cols: Q R H N E F S V C D
[ -5  -6  -3  -9   4  -7   6  -7   4 -11] = gog
[-4 -4 -3 -5  2 -4  2 -4  2 -5] = pupe
[-41 -38 -47 -22  43 -37  39 -35  43   7] = vez
[ -9 -13   2 -27   9 -14  14 -16   9 -39] = netu
[ -6  -8  -2 -13   6  -8   7  -9   5  -7] = Kesuf
[-11 -10 -13  -5  13 -10  12  -9  13   3] = piv
[ 82  84  75  80 -82  84 -83  84 -82  54] = zolos
[-4 -4 -5 -3  5 -4  4 -4  5 -1] = mati
[ -6  -8  -2 -13   6  -8   7  -9   6 -16] = sotib
[-28 -27 -31 -19  29 -27  27 -26  29  -2] = Vure
[-28 -31 -17 -41  27 -32  31 -34  27 -33] = les
miss gog: [ 4  6 -7 -7 -9 -6 -5 -3  4]
[-11]
row of Kesuf
[ -6  -8  -2 -13   6  -8   7  -9   5  -7]
asked: [ 82  84  75  80 -82  84 -83  84 -82  54]
zolos
miss les: [-31 -17  27  27 -28 -41 -32 -33  31]
[-34]

cols: P B A J X W U G K T
[ -9 -10  -8  -3   2   2   0 -15  13 -16] = vemu
[-5  1 -5 -1 10 11  0  0  7 -9] = Tura
[  2   6  -5   3  -6  -6   0   7 -12  12] = lunem
[  3   2   2   9  -6  -7   0   1 -16  -3] = Nini
[ 10   6  10   7 -16 -17   0   1 -15   9] = bab
[-22 -19 -19  -8  34  33   0 -33  67 -73] = rezi
[ -2   1  -2   6  10   9   0 -23  37 -42] = Buze
[-49 -35 -40 -21  40  42   1 -17  36 -44] = gad
[ 3  2 11  9 -6 -7  0  1  3 -3] = zadam
miss bab: [  7 -17   0   1   6 -15  10  10   9]
[-16]
loc: [-23]
Buze, 7
loc: [42]
gad, 5
loc: [40]
gad, 4
miss lunem: [-6 -6  7  2 12 -5  6  3  0]
[-12]

cols: dob til meril Fub Giso
[ 85  44 -18  16  91] = Buten
[-21  30 -23  -1  84] = muti
[-11  24 -30   3  64] = Gede
[-10  24   1   0  71] = Fama
[-44  39 -20   7  90] = Madun
[-14  28 -29  11  55] = vibi
row of muti
[-21  30 -23  -1  84]
miss muti: [ 84 -21 -23  30]
[-1]
col: [-30   1 -20 -29]
meril
miss Fama: [ 71  24 -10   0]
[1]
miss Fama: [ 24 -10   1  71]
[0]
loc: [84]
muti, 4

cols: gilub Tep Zudo dezuz betig mife keveg Tole giper
[  6   6   1   3  -6 -22   0  -6  -5] = Mok
[ -4 -10   2 -13  24  19   0  21  19] = Zaz
[-6 -4 -1  2 16 23 -2 13 13] = nov
[  7   7  11  -1  12 -72   9  12   9] = kom
col: [19 13  9]
giper
col: [-22  19  23]
mife
row of kom
[  7   7  11  -1  12 -72   9  12   9]

cols: repu kikib dimi fil Bulak sunu bem vudaf
[ 42  -2   3  -4 -70  41  83 -12] = Maru
[-50  -2   3  -4 -16 -15   2 -12] = fuz
[ 42  64   3  -4 -70 -15 -94  50] = lop
miss fuz: [ -2 -16 -50 -12   2   3  -4]
[-15]
miss lop: [-15 -70  42  50  64   3  -4]
[-94]
asked: [-50  -2   3  -4 -16 -15   2 -12]
fuz
miss Maru: [ -2 -70  41 -12  -4   3  83]
[42]
row of Maru
[ 42  -2   3  -4 -70  41  83 -12]
then: [ -4 -70 -15 -94]
[50]

cols: Z Y M L
[-23 -22  25   3] : Defa
[ -1 -60  15 -11] : zomoz
[ 54 -38 -37 -29] : Lupib
[-31 -33  23   2] : feva
[ -9 -23  30  21] : Tanu
[ -1  -9 -21  -3] : pana
[-23   6  21   5] : nusa
[-21 -77  44 -24] : dep
[ 38  32 -16  35] : togez
[-25  54 -17   9] : dul
col: [ 15 -37  23  30 -21  21  44]
M
loc: [-17]
dul, 2
col: [-23  -1  54 -31  -9  -1 -23 -21  38]
Z
then: [ 32 -16]
[35]
col: [-31  -9]
Z
loc: [-24]
dep, 3
col: [  5 -24  35]
L

cols: Gur mifiv maror Rog Loban
[ 30 -45  25  10 -71] = Resat
[ 43  14 -10 -25 -35] = rab
[-21  15 -23 -40 -43] = zetaf
[-26 -14 -16 -18 -60] = tem
[-11 -44  14  10 -38] = fidu
[-27 -47  32  18  27] = piva
[ 30 -45  25  18  34] = felu
[-54 -36   6   3  27] = Gud
[ 30 -45  25 -18 -71] = poka
[-64 -14 -11 -18  50] = Norog
row of Resat
[ 30 -45  25  10 -71]
then: [25 18]
[34]
row of Gud
[-54 -36   6   3  27]
col: [-47 -45]
mifiv

cols: Kiru gonu Zaluz mevu Tufef gufof tuda
[ -8 -22 -23 -12  83  -2  64] -> lolo
[  4 -11   1  38 -33  21  59] -> vibuv
[ 29 -24  25   3  67  22  33] -> timu
loc: [-24]
timu, 1
col: [-11 -24]
gonu
col: [ 1 25]
Zaluz
loc: [-23]
lolo, 2

cols: sagu rubi dok Bug Rin sobot
[-5  7 -8  0 -1 -4] : Bime
[ -3   2  -6  -5   5 -44] : Zof
[ 1 25  2  0 -2  2] : vago
[ -1 -35  34   0   0  -7] : Rado
[ -3  -6  40   1   2 -49] : biper
[ 6 70  0  2 -3 23] : Sefet
[  5  51   2   4  -3 -26] : rig
[ 0 -1 -3 -1 -1  2] : dudu
[  1  12 -15   0  -2  -6] : Tuta
[ 3  8 -3  0 -4  3] : Ren
[-3  2 -6 -5  5 76] : Naza
row of Bime
[-5  7 -8  0 -1 -4]
loc: [8]
Ren, 1

cols: vaza fipe siko Getef vefor refo Fum Zinib
[ 31  51  11   1   7   4 -13 -31]  Rane
[ 24  27   5 -26 -29  39  22  32]  zifo
[-20  26 -28  27  21 -16  13 -35]  las
[ -6 -22  58 -50  45   6  -8 -21]  movav
[ -4 -18 -30 -19 -29  41 -49  74]  zabu
[-33   3   2 -37   7  33 -39  55]  Febo
[ 33  25   5 -23 -18  19  38   6]  Mopab
[-19 -17  42  12 -11 -26 -13  29]  nafot
[-20 -12  19  20  20   2  -3  37]  furu
[ 53 -29 -40  32 -67 -15 -12 -25]  reb
loc: [-3]
furu, 6
then: [-28  27  21 -16  13]
[-35]
loc: [12]
nafot, 3
miss furu: [  2  37  20  -3  20 -20 -12]
[19]
loc: [1]
Rane, 3

cols: kad Sakaz Vum gota Koz susog
[-50 -63  57 -23 -20  71] -> risev
[-24 -24 -22 -81 -40  26] -> doku
[-24 -24 -22 -81 -32   9] -> Kuduv
[ 35 -10 -60  -6 -61 -10] -> Los
[-36  13 -43  76 -51  41] -> Sopo
[ 40 -60  33 -53 -59  52] -> Nalor
[-38 -20 -14   4  16  31] -> Sula
[-27 -26  39 -31  -8 -22] -> Kol
[ -2  12  -9   0 -25  -4] -> fek
[-33  10  -3 -95  26   6] -> pokev
[-40 -20  20 -85 -12  19] -> kofa
[ 84 -86 -36 -33 -35  78] -> bosu
row of Kol
[-27 -26  39 -31  -8 -22]
col: [ 13 -60 -20 -26  12]
Sakaz
miss kofa: [-20  20 -12 -85 -40]
[19]
col: [ 35 -36]
kad

cols: Vud lozib Zok femos Vovo baf Besar sida rosig
[  3 -16  44 -28 -27  18  -1   6 -17] = peka
[  3  45  44 -28 -27  18  -1 -54  35] = vuk
[ 15 -16 -57  26   9 -30 -28  -2 -22] = nir
[  3  45  44 -28 -27  18  -1   6 -17] = rel
asked: [  3 -16  44 -28 -27  18  -1   6 -17]
peka
col: [  6 -54  -2]
sida

cols: lugom riroz vibuf Vitus
[-19 -61 -26  64] : perun
[ -4 -40 -26  42] : rimuv
[-37 -15  91   5] : fep
[ 35  38 -42 -41] : Tuk
[-12 -46  39  28] : lusi
[-12 -46   7  28] : Tobu
[ 40  59  -3 -44] : davuk
[ 16  36 -36   1] : Vusu
[ -2 -30 -35  53] : mozok
then: [16 36]
[-36]
then: [59 -3]
[-44]

cols: zim Pame zaf Kuvok Dag teki samuz Nimov
[ 38  -8 -14   4 -10 -41  12 -27] : tol
[-25  63 -27   5 -32  87  29  62] : dasog
[-30  59   6 -63  11 -26  70  -4] : vorev
[-16  13   6  76  26 -16   0   1] : Zag
[-31  13 -82  19   2 -26 -13  -4] : bubo
[-44 -18 -17 -75 -62 -43  62 -33] : Nedaf
[-25  52  53   4 -46 -21  51  -4] : fid
[ -3 -56  17  13  87 -55 -93   4] : divuf
[ 10   5   6 -30 -62 -17  12 -34] : Busam
col: [-82 -17  53]
zaf
miss dasog: [-32  29 -27  62 -25  87   5]
[63]
col: [ 62  51 -93  12]
samuz
miss Busam: [-17  10 -62   5 -30 -34  12]
[6]
col: [-16 -26 -43]
teki
col: [ 87 -26 -16 -26]
teki
miss divuf: [ 87  17 -55  13   4  -3 -93]
[-56]

cols: varet Zege Zolen sufon
[-52  15  44 -30]  Sov
[-56  92  14 -24]  Daz
[  4 -62   9 -13]  nulaf
[-61  41   9 -21]  gok
[  9 -73  -8 -11]  befiz
[ -6 -36 -21 -16]  Dov
[  4 -73  -8  21]  nuvo
[-46 -42  14  15]  peren
[-60  22  11 -20]  debel
[-48   3  34 -32]  pulu
[ 45 -55 -21  31]  bikuv
loc: [-60]
debel, 0
row of pulu
[-48   3  34 -32]
asked: [  9 -73  -8 -11]
befiz

cols: bub zefe deg Lek
[-46  24 -58 -59] : gisi
[-54 -36  17  29] : geb
[ 54 -21 -15 -62] : Tum
[ 57  44  30 -30] : nusov
[-20 -36  24  49] : posan
[-46  63  64 -72] : momoz
loc: [-58]
gisi, 2
loc: [29]
geb, 3
miss momoz: [-72 -46  64]
[63]
col: [-58  17 -15  30]
deg
miss gisi: [ 24 -58 -46]
[-59]
row of geb
[-54 -36  17  29]

cols: Kasa gavi veguz kati
[ 16 -23  32   3] -> Gak
[-18  24  -3 -40] -> guta
[-11  75 -22  24] -> ganap
[-18  21  46  45] -> Vukop
miss Vukop: [ 21 -18  45]
[46]
row of ganap
[-11  75 -22  24]

cols: gup fom Veb Foli vit
[-56  37  33  -8 -19]  silaf
[28  6 20 21 -6]  Dano
[ 28   6 -47  42   5]  nesin
[  2  11  21 -74  12]  naz
[ 19  -1  -2  31 -19]  palu
[  2  -7 -18  22  15]  lakod
[  3   2  47  28 -50]  sepi
[  2  -7 -18  13  14]  kame
row of nesin
[ 28   6 -47  42   5]
miss lakod: [ 15  22 -18  -7]
[2]

cols: risa dunud Diru fut
[ 83 -26 -30 -84]  refud
[ 83 -26 -30 -49]  Diz
[ 83 -26 -30  22]  pazuz
row of refud
[ 83 -26 -30 -84]
asked: [ 83 -26 -30 -49]
Diz
asked: [ 83 -26 -30  22]
pazuz

cols: nife Zod Fediv firi
[-32  11 -51 -43] = peme
[-23  34 -22  69] = miv
[ 40 -15 -45 -48] = gevav
[-63  -3  -1  15] = pusa
[66 17 27 56] = paser
[-24 -13  22 -58] = baze
[-39   2  24 -56] = pel
[ 67  16 -53 -63] = bor
[ 33  34 -22 -41] = gev
[ 30  -9 -31 -57] = Kepeb
[64 68 32 65] = rur
loc: [67]
bor, 0
loc: [-3]
pusa, 1
then: [ 11 -51]
[-43]
loc: [68]
rur, 1
loc: [-31]
Kepeb, 2

cols: Pubov mag loka Faf Mekov Betub Puvof
[-85  42 -85  72  16  18  83]  fizum
[ 54  -8 -15  52  54 -86 -71]  zerag
[-50 -11 -43 -48  61 -91  93]  Bom
[-37  76  67  19  96 -27  49]  Medi
[ 72 -51 -66 -53 -70  17 -95]  gavo
[ 24 -49 -50  63 -39  88 -17]  lugud
[ 68 -87  69 -56  25 -22 -76]  piviz
then: [-85  42]
[-85]
miss lugud: [-39  63 -17  88 -50  24]
[-49]
col: [ 72  52 -48]
Faf
loc: [-86]
zerag, 5
col: [-17 -76]
Puvof

cols: vuris tal Bodo Sibaz
[  9  70 -83 -83] -> Nek
[ 15  73 -89 -89] -> Rata
[  3  68 -79 -79] -> fos
[ -4  67 -75 -75] -> zilu
asked: [  9  70 -83 -83]
Nek
loc: [67]
zilu, 1
then: [15 73]
[-89]
then: [ 68 -79]
[-79]

cols: sepez Badeg bev vagev palo Kazi
[ 21  34  27 -15 -12  55]  gipu
[ 14  39 -41 -50  39  44]  Tavu
[ 49 -24 -39  81  -5   8]  gub
[  9  10  66 -63  22 -76]  tapo
[ 31 -30 -11  40  -2  11]  pefe
[ 26 -23  -6  29 -15  13]  molaz
[ 21  34  27 -15 -40  55]  Fiku
[  9  10  66  -1 -60  45]  gopi
[ 11 -13 -13 -59  38   3]  galu
row of gopi
[  9  10  66  -1 -60  45]
then: [-24 -39  81]
[-5]
then: [-24 -39]
[81]

cols: Nuze Zefo vefi Sar dusuk
[ -3 -18 -27 -28 -27]  modob
[ 10  20   4 -17 -18]  siget
[-62 -24  60  -6 -75]  dez
[ 10  20   4 -21 -15]  raba
asked: [ 10  20   4 -17 -18]
siget
asked: [ 10  20   4 -21 -15]
raba
col: [-18  20 -24]
Zefo
miss modob: [-18  -3 -27 -27]
[-28]
miss modob: [-27 -27  -3 -18]
[-28]
col: [60  4]
vefi
row of modob
[ -3 -18 -27 -28 -27]

cols: meso duf zesas lor dat loke
[  2  49 -56 -42  50  20] = vulup
[-13   1 -45  74  11  75] = Zenit
[-52  49 -56  10  50  20] = Bure
[ 41 -19  39 -10 -43  -5] = nosa
miss Zenit: [ 75 -13  11 -45   1]
[74]
row of Zenit
[-13   1 -45  74  11  75]
loc: [1]
Zenit, 1

cols: zupet vefu lekek Pon
[-53 -13  63  10] = zona
[-27  68 -10 -50] = Foto
[ 55  -2 -59  -6] = vupob
[ 25 -69  20 -70] = kibi
[-32  29 -24  31] = golo
[-59  59 -30  50] = rebil
miss kibi: [ 20  25 -69]
[-70]
row of rebil
[-59  59 -30  50]
row of kibi
[ 25 -69  20 -70]
row of golo
[-32  29 -24  31]
row of zona
[-53 -13  63  10]
loc: [50]
rebil, 3

cols: vukem Fop nutav zisu
[  3 -25   9   2] = luga
[-18   7   9  -9] = dokef
[-27   9 -25  -2] = Tenes
then: [  9 -25]
[-2]
miss luga: [  9 -25   3]
[2]
miss dokef: [  9   7 -18]
[-9]
row of Tenes
[-27   9 -25  -2]
then: [-25   9]
[2]

